Below is a small trained network, with its code and all its weights. Each question gives an input and a target symbol and asks what happens when units are switched off, that is, made to give their printed mean instead of their output.

import numpy as np


def w(rows, s, z=0):
    codes = np.array(rows[::2]) - 128.0
    scale = np.full(codes.shape[1], s)
    scale[-1] = z or s
    return codes * scale


def f(y):
    return np.maximum(y, 0)


def softmax(a):
    e = np.exp(a - a.max(-1, keepdims=True))
    return e / e.sum(-1, keepdims=True)


def log_softmax(a):
    a = a - a.max(-1, keepdims=True)
    return a - np.log(np.exp(a).sum(-1, keepdims=True))


def net(x, mask):
    ids = ['ΓΘΛΠαβεζημ'.index(c) for c in x.split()]
    T = len(ids)
    res = E[ids] + P[:T]
    r = res
    for j in range(3):
        rows = slice(4 * j, 4 * j + 4)
        q, k, v = (r @ M[0][rows].T for M in (Q, K, V))
        z = softmax(np.where(np.tri(T) > 0, q @ k.T / 4**0.5, -1e9)) @ v
        o = O[0][rows]
        res = res + np.where(mask[j], z, o[:, -1]) @ o[:, :-1]
    y = f(res @ A[0][:, :-1].T + A[0][:, -1])
    res = res + np.where(mask[3:7], y, B[0][:, -1]) @ B[0][:, :-1]
    return log_softmax(res[-1] @ U[:, :-1].T + U[:, -1])


Q, K, V, O, A, B = {}, {}, {}, {}, {}, {}
E = w([
[125,93,219,35],'Γ',
[91,196,251,68],'Θ',
[97,107,152,139],'Λ',
[93,50,147,99],'Π',
[103,75,162,110],'α',
[114,121,129,149],'β',
[113,180,92,107],'ε',
[91,142,116,112],'ζ',
[167,27,207,138],'η',
[139,166,131,120],'μ',
],0.022)
P = w([
[89,113,200,165],'0',
[63,83,147,152],'1',
[146,70,36,25],'2',
[190,191,204,200],'3',
[64,96,155,144],'4',
[150,92,43,17],'5',
[211,200,202,205],'6',
[63,101,160,143],'7',
[147,91,61,8],'8',
[219,204,204,208],'9',
[67,104,159,140],'10',
[148,84,73,2],'11',
[217,192,201,216],'12',
[65,106,153,138],'13',
],0.011)
Q[0] = w([
[142,65,100,128],'head 0',
[121,134,114,89],'head 0',
[150,127,106,117],'head 0',
[139,107,127,122],'head 0',
[249,141,129,138],'head 1',
[127,78,160,92],'head 1',
[84,92,90,111],'head 1',
[41,109,120,158],'head 1',
[173,132,178,212],'head 2',
[58,91,105,120],'head 2',
[171,112,121,134],'head 2',
[105,152,75,89],'head 2',
],0.018)
K[0] = w([
[107,169,137,177],'head 0',
[131,170,108,144],'head 0',
[141,175,129,85],'head 0',
[103,102,133,65],'head 0',
[249,99,152,86],'head 1',
[177,149,128,155],'head 1',
[60,123,34,177],'head 1',
[48,163,110,123],'head 1',
[119,131,206,89],'head 2',
[72,109,107,140],'head 2',
[155,138,126,76],'head 2',
[134,131,85,163],'head 2',
],0.015)
V[0] = w([
[254,136,177,253],'head 0',
[144,78,206,119],'head 0',
[196,103,134,71],'head 0',
[58,52,244,187],'head 0',
[116,75,87,243],'head 1',
[190,147,130,186],'head 1',
[72,211,95,165],'head 1',
[60,84,147,91],'head 1',
[93,133,192,14],'head 2',
[163,169,139,82],'head 2',
[84,183,87,94],'head 2',
[155,29,93,172],'head 2',
],0.008)
O[0] = w([
[202,137,74,162,64],'head 0',
[255,138,176,191,198],'head 0',
[188,62,51,182,142],'head 0',
[159,198,156,148,236],'head 0',
[174,143,157,231,83],'head 1',
[198,163,116,141,96],'head 1',
[93,235,137,197,91],'head 1',
[114,109,177,101,181],'head 1',
[124,189,17,43,254],'head 2',
[113,181,124,127,139],'head 2',
[106,180,210,155,119],'head 2',
[102,21,160,81,84],'head 2',
],0.0051,0.0074)
A[0] = w([
[89,2,56,239,181],'neuron 0',
[165,42,103,81,1],'neuron 1',
[167,143,209,248,147],'neuron 2',
[37,193,2,144,107],'neuron 3',
],0.01,0.0075)
B[0] = w([
[225,255,66,89,196],'neuron 0',
[47,159,168,156,186],'neuron 1',
[49,72,33,196,254],'neuron 2',
[150,133,225,117,252],'neuron 3',
],0.009,0.0046)
U = w([
[190,124,72,54,204],'Γ',
[188,217,167,179,72],'Θ',
[60,88,173,191,21],'Λ',
[169,50,223,171,78],'Π',
[145,46,168,150,185],'α',
[44,102,97,185,13],'β',
[86,161,137,121,20],'ε',
[96,147,121,146,178],'ζ',
[245,93,103,157,254],'η',
[93,187,86,194,80],'μ',
],0.012,0.0063)

Each question gives the input, a string of symbols that net reads in full, and the target symbol t.
The units are the heads (4 rows each of Q, K, V and O) and the neurons (one row each of A and B). Each row of codes is followed by its name. A weight is (code - 128) times the scale printed after its matrix; where a second scale follows, it is the last column's (O, A, B and U).
mask holds one flag per unit, heads first, then neurons. A switched-off unit (its flag False) gives its mean, the last column of its rows in O or B, instead of its output. The means were averaged over made-up inputs and are rounded, as every weight is.
A unit's drop is (log p(t) with every unit on - log p(t) with that unit switched off) / (log p(t) with every unit on - log p(t) with every unit switched off).
The circuit of an input: a set's keep is (log p(t) with only the set's units on - log p(t) with every unit switched off) / (log p(t) with every unit on - log p(t) with every unit switched off). Starting from all 7 units, units are removed one at a time, each time the one whose removal leaves the highest keep (on an exact tie, the one counted first), for as long as the keep stays at least 0.8.
circuit, biggest first: the units of the circuit, biggest drop first
unit that matters most: the unit with the biggest drop
heads that matter: for each layer, one digit per head in row order, 1 if its drop is at least 0.15 and else 0, layers parted by /
input μ Π Θ Π, target Θ: heads that matter : 101
input Θ α μ β β ε Π, target Θ: heads that matter : 001
input Γ Γ μ μ, target Γ: circuit, biggest first : head 1; head 2
input β ε η Γ, target Γ: heads that matter : 011
input ε μ η α Π Π μ β μ μ, target η: unit that matters most : head 1
input Θ η α μ β, target μ: circuit, biggest first : head 1; head 0; neuron 2
input μ β μ β μ Λ ζ η β Π μ Π ε, target η: circuit, biggest first : head 1; head 2
input μ ε ε α ζ ε, target ε: circuit, biggest first : head 0; neuron 3; head 2
input β Π Θ μ β β β β η ε β μ ε, target η: heads that matter : 110
input Γ α η μ β α μ α β μ, target η: heads that matter : 110
input α Λ β η μ Λ Π Λ β ζ, target η: circuit, biggest first : head 1; head 2
input μ Γ ε μ Π η, target Γ: circuit, biggest first : head 0; head 2
input β μ μ η Γ ζ α ε, target Θ: heads that matter : 010
input β Π μ μ η β Π, target η: unit that matters most : head 2
input ζ β α μ, target μ: heads that matter : 001
input μ Π β ζ ε β ε η, target η: circuit, biggest first : neuron 0; head 2
input Θ ε ζ Π μ α Γ Λ Π μ Λ ε α, target Γ: heads that matter : 011
input ζ μ ε Π η μ Γ ε μ α β ζ α, target Γ: circuit, biggest first : head 2; head 1
input η Λ Π μ Θ Λ ζ ε ε η, target η: circuit, biggest first : head 2; head 1
input ε η Π ε Θ Θ Π Π, target Γ: heads that matter : 001
input Π ζ μ α β ε Γ α β ζ, target Γ: heads that matter : 010
input Π ε Θ μ Θ Π Π β μ μ Γ Γ Λ, target Γ: unit that matters most : head 1
input μ Π η, target Γ: circuit, biggest first : neuron 0; head 2
input ζ β ε Π μ ε Π μ Θ α, target Θ: heads that matter : 001
input μ ζ Γ ε Λ μ α μ ζ ε μ μ Λ, target Γ: circuit, biggest first : head 2; head 1
input μ μ μ η β, target μ: circuit, biggest first : neuron 2; neuron 0; head 1; head 0
